Below is a small trained network, with its code and all its weights. Each question gives an input and a target symbol and asks what happens when units are switched off, that is, made to give their printed mean instead of their output.

import numpy as np


def w(rows, s, z=0):
    codes = np.array(rows[::2]) - 128.0
    scale = np.full(codes.shape[1], s)
    scale[-1] = z or s
    return codes * scale


def norm(h):
    return h / np.sqrt((h * h).mean(-1, keepdims=True) + 1e-5)


def softmax(a):
    e = np.exp(a - a.max(-1, keepdims=True))
    return e / e.sum(-1, keepdims=True)


def log_softmax(a):
    a = a - a.max(-1, keepdims=True)
    return a - np.log(np.exp(a).sum(-1, keepdims=True))


def net(x, mask):
    ids = ['αγδζθλμξπστφψω'.index(c) for c in x.split()]
    T = len(ids)
    res = E[ids] + P[:T]
    u = 0
    for l in range(3):
        r = norm(res)
        for j in range(2):
            rows = slice(2 * j, 2 * j + 2)
            q, k, v = (r @ M[l][rows].T for M in (Q, K, V))
            z = softmax(np.where(np.tri(T) > 0, q @ k.T / 2**0.5, -1e9)) @ v
            o = O[l][rows]
            res = res + np.where(mask[u + j], z, o[:, -1]) @ o[:, :-1]
        u += 2
    return log_softmax(norm(res)[-1] @ U[:, :-1].T + U[:, -1])


Q, K, V, O = {}, {}, {}, {}
E = w([
[107,111,162,113,118],'α',
[159,144,142,93,147],'γ',
[128,117,135,126,199],'δ',
[174,62,118,149,157],'ζ',
[97,108,178,120,112],'θ',
[123,127,141,169,139],'λ',
[117,168,88,146,131],'μ',
[87,126,94,84,120],'ξ',
[106,180,131,135,66],'π',
[130,126,173,127,179],'σ',
[158,107,135,133,93],'τ',
[141,157,180,173,161],'φ',
[131,155,105,146,158],'ψ',
[108,251,171,91,136],'ω',
],0.032)
P = w([
[188,91,43,82,104],'0',
[102,154,112,51,84],'1',
[50,201,129,46,84],'2',
[10,221,136,47,75],'3',
[32,251,132,57,72],'4',
[12,247,120,67,75],'5',
],0.003)
Q[0] = w([
[120,49,74,32,67],'0.h0',
[155,83,85,251,129],'0.h0',
[60,65,198,150,127],'0.h1',
[91,191,71,112,100],'0.h1',
],0.014)
K[0] = w([
[143,57,93,95,74],'0.h0',
[168,50,79,230,110],'0.h0',
[30,60,166,253,132],'0.h1',
[54,205,99,60,62],'0.h1',
],0.013)
V[0] = w([
[18,122,87,84,177],'0.h0',
[48,86,127,255,91],'0.h0',
[34,59,130,178,80],'0.h1',
[63,43,166,200,159],'0.h1',
],0.0085)
O[0] = w([
[244,108,86,114,140,205],'0.h0',
[173,178,114,156,25,2],'0.h0',
[175,125,128,120,111,16],'0.h1',
[186,175,114,153,26,66],'0.h1',
],0.011,0.0025)
Q[1] = w([
[115,160,163,178,121],'1.h0',
[95,157,183,79,179],'1.h0',
[167,116,154,251,136],'1.h1',
[139,147,71,111,205],'1.h1',
],0.016)
K[1] = w([
[156,172,175,169,141],'1.h0',
[135,166,181,49,165],'1.h0',
[198,135,152,249,161],'1.h1',
[107,126,102,58,205],'1.h1',
],0.016)
V[1] = w([
[143,33,123,196,123],'1.h0',
[150,161,3,197,68],'1.h0',
[139,171,64,24,152],'1.h1',
[60,77,75,48,15],'1.h1',
],0.0062)
O[1] = w([
[86,54,91,155,161,62],'1.h0',
[76,111,121,120,111,2],'1.h0',
[184,104,112,177,120,181],'1.h1',
[175,156,142,2,147,63],'1.h1',
],0.013,0.0039)
Q[2] = w([
[125,115,130,160,46],'2.h0',
[122,149,194,36,87],'2.h0',
[66,7,52,100,80],'2.h1',
[121,246,133,163,119],'2.h1',
],0.012)
K[2] = w([
[141,146,149,138,84],'2.h0',
[171,198,136,86,133],'2.h0',
[65,30,6,83,56],'2.h1',
[165,205,176,180,94],'2.h1',
],0.014)
V[2] = w([
[185,81,103,207,93],'2.h0',
[59,28,114,59,2],'2.h0',
[225,118,216,234,132],'2.h1',
[160,139,24,56,219],'2.h1',
],0.0057)
O[2] = w([
[72,153,83,49,76,105],'2.h0',
[46,1,122,215,192,3],'2.h0',
[240,67,152,203,163,220],'2.h1',
[94,121,73,2,89,106],'2.h1',
],0.0072,0.0038)
U = w([
[205,96,95,53,101,190],'α',
[76,99,186,92,212,81],'γ',
[249,88,160,177,177,107],'δ',
[81,42,112,160,126,253],'ζ',
[183,71,190,106,84,123],'θ',
[160,122,119,162,30,133],'λ',
[104,194,34,156,144,110],'μ',
[134,132,28,68,106,148],'ξ',
[136,249,170,82,148,67],'π',
[166,144,241,214,156,66],'σ',
[55,149,172,94,105,167],'τ',
[118,164,153,209,61,172],'φ',
[166,139,63,170,187,129],'ψ',
[102,174,190,82,241,59],'ω',
],0.011,0.005)

Each question gives the input, a string of symbols that net reads in full, and the target symbol t.
The units are the heads (2 rows each of Q, K, V and O). Each row of codes is followed by its name. A weight is (code - 128) times the scale printed after its matrix; where a second scale follows, it is the last column's (O and U).
mask holds one flag per head, layer by layer. A switched-off head (its flag False) gives its mean, the last column of its rows in O, instead of its output. The means were averaged over made-up inputs and are rounded, as every weight is.
A unit's drop is (log p(t) with every unit on - log p(t) with that unit switched off) / (log p(t) with every unit on - log p(t) with every unit switched off).
The circuit of an input: a set's keep is (log p(t) with only the set's units on - log p(t) with every unit switched off) / (log p(t) with every unit on - log p(t) with every unit switched off). Starting from all 6 units, units are removed one at a time, each time the one whose removal leaves the highest keep (on an exact tie, the one counted first), for as long as the keep stays at least 0.8.
circuit, biggest first: the units of the circuit, biggest drop first
most important unit: the unit with the biggest drop
heads that matter: for each layer, one digit per head in row order, 1 if its drop is at least 0.15 and else 0, layers parted by /
drop of u: that unit's drop, to one decimal
input ψ α ξ ψ φ ξ, target α: circuit, biggest first : [0.h0]
input θ σ μ δ, target δ: circuit, biggest first : [2.h1; 0.h1]
input μ π ξ α, target α: circuit, biggest first : [0.h0; 2.h1]
input ψ δ δ ζ σ, target δ: circuit, biggest first : [2.h1; 0.h1]
input π ζ ψ, target ζ: heads that matter : 10 / 11 / 10
input γ ψ σ φ ξ σ, target δ: heads that matter : 00 / 10 / 01
input μ θ λ ψ φ, target φ: circuit, biggest first : [0.h1; 0.h0]
input γ δ δ δ δ τ, target τ: circuit, biggest first : [1.h1; 0.h0]
input δ δ ψ δ φ, target φ: circuit, biggest first : [1.h1; 0.h1]
input α μ γ λ, target φ: heads that matter : 00 / 10 / 00
input δ α α, target α: circuit, biggest first : [1.h1; 0.h0]
input τ λ ξ τ δ, target δ: circuit, biggest first : [0.h1; 2.h0]
input μ ω τ, target π: circuit, biggest first : [0.h0; 1.h1]
input π δ σ μ ψ, target δ: heads that matter : 01 / 11 / 01
input μ λ γ ξ, target α: circuit, biggest first : [1.h1]
input ψ ζ ψ, target ζ: circuit, biggest first : [1.h0; 1.h1; 2.h0; 0.h0]
input δ μ δ γ π, target ω: heads that matter : 11 / 00 / 00
input λ α λ φ δ, target σ: circuit, biggest first : [2.h1; 0.h0]
input ζ σ τ μ α ψ, target δ: drop of 1.h1 : 0.2
input π γ ζ, target ζ: drop of 2.h1 : 0.0
input φ δ δ θ ω γ, target ω: most important unit : 0.h1
input ψ ξ ψ ψ θ, target α: drop of 2.h1 : 0.1
